Below is a small trained network, with its code and all its weights. Each question gives an input and a class and asks what happens when units are switched off, that is, made to give their printed mean instead of their output.

import numpy as np


def w(rows, s, z=0):
    codes = np.array(rows[::2]) - 128.0
    scale = np.full(codes.shape[1], s)
    scale[-1] = z or s
    return codes * scale


def f(y):
    return y / 2 * (1 + np.tanh(0.7978845608 * (y + 0.044715 * y**3)))


def log_softmax(a):
    a = a - a.max(-1, keepdims=True)
    return a - np.log(np.exp(a).sum(-1, keepdims=True))


def net(x, mask):
    res = np.array(x, float).reshape(1, 8) / 4 @ E
    y = f(res @ A[0][:, :-1].T + A[0][:, -1])
    res = res + np.where(mask, y, B[0][:, -1]) @ B[0][:, :-1]
    return log_softmax(res[-1] @ U[:, :-1].T + U[:, -1])


A, B = {}, {}
E = w([
[150,39,37,109,44,125,132,111,247,199],'x0',
[132,130,132,125,129,127,128,132,132,128],'x1',
[3,108,87,95,178,150,25,244,161,119],'x2',
[138,127,120,129,121,124,116,131,114,123],'x3',
[134,131,123,120,130,130,129,130,125,126],'x4',
[102,188,90,228,19,133,180,237,79,159],'x5',
[127,120,124,137,129,127,122,127,124,129],'x6',
[156,147,86,247,151,238,89,83,179,47],'x7',
],0.0049)
A[0] = w([
[110,103,158,22,124,11,148,145,88,187,196],'neuron 1',
[151,139,72,206,129,245,98,100,196,41,104],'neuron 2',
[47,109,102,115,155,135,57,218,150,111,29],'neuron 3',
[112,183,103,214,41,121,168,227,93,159,120],'neuron 4',
[57,105,101,106,154,165,46,220,131,136,24],'neuron 5',
[220,144,171,166,85,99,222,55,96,146,70],'neuron 6',
[113,218,191,138,181,120,103,134,64,99,13],'neuron 7',
[109,209,191,150,184,140,123,138,75,89,26],'neuron 8',
[139,51,51,116,61,140,115,116,203,188,73],'neuron 9',
[108,197,188,141,184,125,132,141,62,85,1],'neuron 10',
[144,46,45,121,74,128,136,129,210,172,64],'neuron 11',
[108,191,86,212,60,119,171,215,102,163,51],'neuron 12',
[95,110,170,33,101,2,184,190,96,213,97],'neuron 13',
],0.0048,0.0018)
B[0] = w([
[132,179,74,188,214,93,142,153,164,98,254],'neuron 1',
[121,216,50,218,164,45,156,118,102,138,222],'neuron 2',
[55,69,83,42,59,198,245,19,22,34,167],'neuron 3',
[215,40,190,107,231,70,82,100,218,62,223],'neuron 4',
[53,52,72,48,43,197,235,28,36,25,167],'neuron 5',
[79,51,66,27,42,245,230,56,76,3,217],'neuron 6',
[81,167,195,96,34,62,62,61,47,186,168],'neuron 7',
[84,196,170,147,71,56,102,73,70,192,168],'neuron 8',
[58,189,199,130,55,62,51,56,51,210,180],'neuron 9',
[53,180,198,92,36,78,84,27,47,191,163],'neuron 10',
[70,200,215,136,17,70,61,57,43,209,176],'neuron 11',
[191,31,219,64,188,70,47,38,229,62,198],'neuron 12',
[97,208,11,222,178,93,166,125,155,90,245],'neuron 13',
],0.0052,0.0037)
U = w([
[97,54,73,42,22,225,254,89,69,37,16],'0',
[88,202,214,128,13,79,33,101,79,255,28],'1',
[138,116,126,142,154,144,127,149,150,138,254],'2',
[119,233,3,233,207,100,158,149,157,119,40],'3',
[138,113,138,123,146,161,119,152,146,140,221],'4',
[167,13,223,75,222,101,44,106,225,86,56],'5',
[138,132,131,122,124,167,140,173,132,155,202],'6',
],0.0073,0.0053)

Each question gives the input, the list of numbers given to net, and the class t.
The units are the neurons (one row each of A and B). Each row of codes is followed by its name. A weight is (code - 128) times the scale printed after its matrix; where a second scale follows, it is the last column's (A, B and U).
mask holds one flag per neuron, in row order. A switched-off neuron (its flag False) gives its mean, the last column of its row in B, instead of its output. The means were averaged over made-up inputs and are rounded, as every weight is.
A unit's drop is (log p(t) with every unit on - log p(t) with that unit switched off) / (log p(t) with every unit on - log p(t) with every unit switched off).
The circuit of an input: a set's keep is (log p(t) with only the set's units on - log p(t) with every unit switched off) / (log p(t) with every unit on - log p(t) with every unit switched off). Starting from the 12 units with the biggest drops (on a tie, the unit counted first), units are removed one at a time, each time the one whose removal leaves the highest keep (on an exact tie, the one counted first), for as long as the keep stays at least 0.8.
circuit, biggest first: the units of the circuit, biggest drop first
k most important neurons: the k neurons with the biggest drops, biggest first
drop when u is switched off: that unit's drop, to one decimal
input [5,4,7,-8,0,8,-2,-5], class 5: 3 most important neurons -> [neuron 4; neuron 12; neuron 6]
input [-8,5,7,-8,-6,-5,-7,3], class 1: circuit, biggest first -> [neuron 7; neuron 10]
input [6,-4,-6,-6,-8,8,-1,1], class 5: circuit, biggest first -> [neuron 4; neuron 12]
input [-5,-2,-1,-7,-2,8,7,7], class 5: circuit, biggest first -> [neuron 12; neuron 4]
input [8,3,-2,-4,7,4,4,-1], class 1: most important neuron -> [neuron 11]
input [2,-7,-1,6,6,-4,-3,-8], class 3: circuit, biggest first -> [neuron 13; neuron 1]
input [7,0,-3,6,-4,2,-7,2], class 1: 2 most important neurons -> [neuron 11; neuron 9]
input [-5,1,-2,-5,4,-3,1,-8], class 3: circuit, biggest first -> [neuron 13; neuron 1]
input [2,-2,-7,-7,-5,3,6,-3], class 0: 2 most important neurons -> [neuron 6; neuron 2]
input [-4,-4,4,1,6,4,5,-8], class 3: 3 most important neurons -> [neuron 13; neuron 1; neuron 6]
input [-5,-1,-7,-2,3,8,-6,-7], class 5: 2 most important neurons -> [neuron 4; neuron 12]
input [2,-5,6,-5,-8,0,-6,-8], class 3: 3 most important neurons -> [neuron 13; neuron 1; neuron 6]
input [-5,-6,-6,-8,-2,2,-6,5], class 0: 2 most important neurons -> [neuron 6; neuron 1]
input [8,-2,-4,8,4,-3,-3,-8], class 1: circuit, biggest first -> [neuron 11]
input [-7,-4,-1,-5,-5,6,1,2], class 1: circuit, biggest first -> [neuron 10; neuron 7]
input [-8,1,-2,-3,-2,-7,0,4], class 1: drop when neuron 6 is switched off -> 0.0
input [7,-3,-2,-3,3,7,5,6], class 1: drop when neuron 11 is switched off -> 0.7
input [-5,-6,4,1,1,8,-7,2], class 5: drop when neuron 4 is switched off -> 0.4
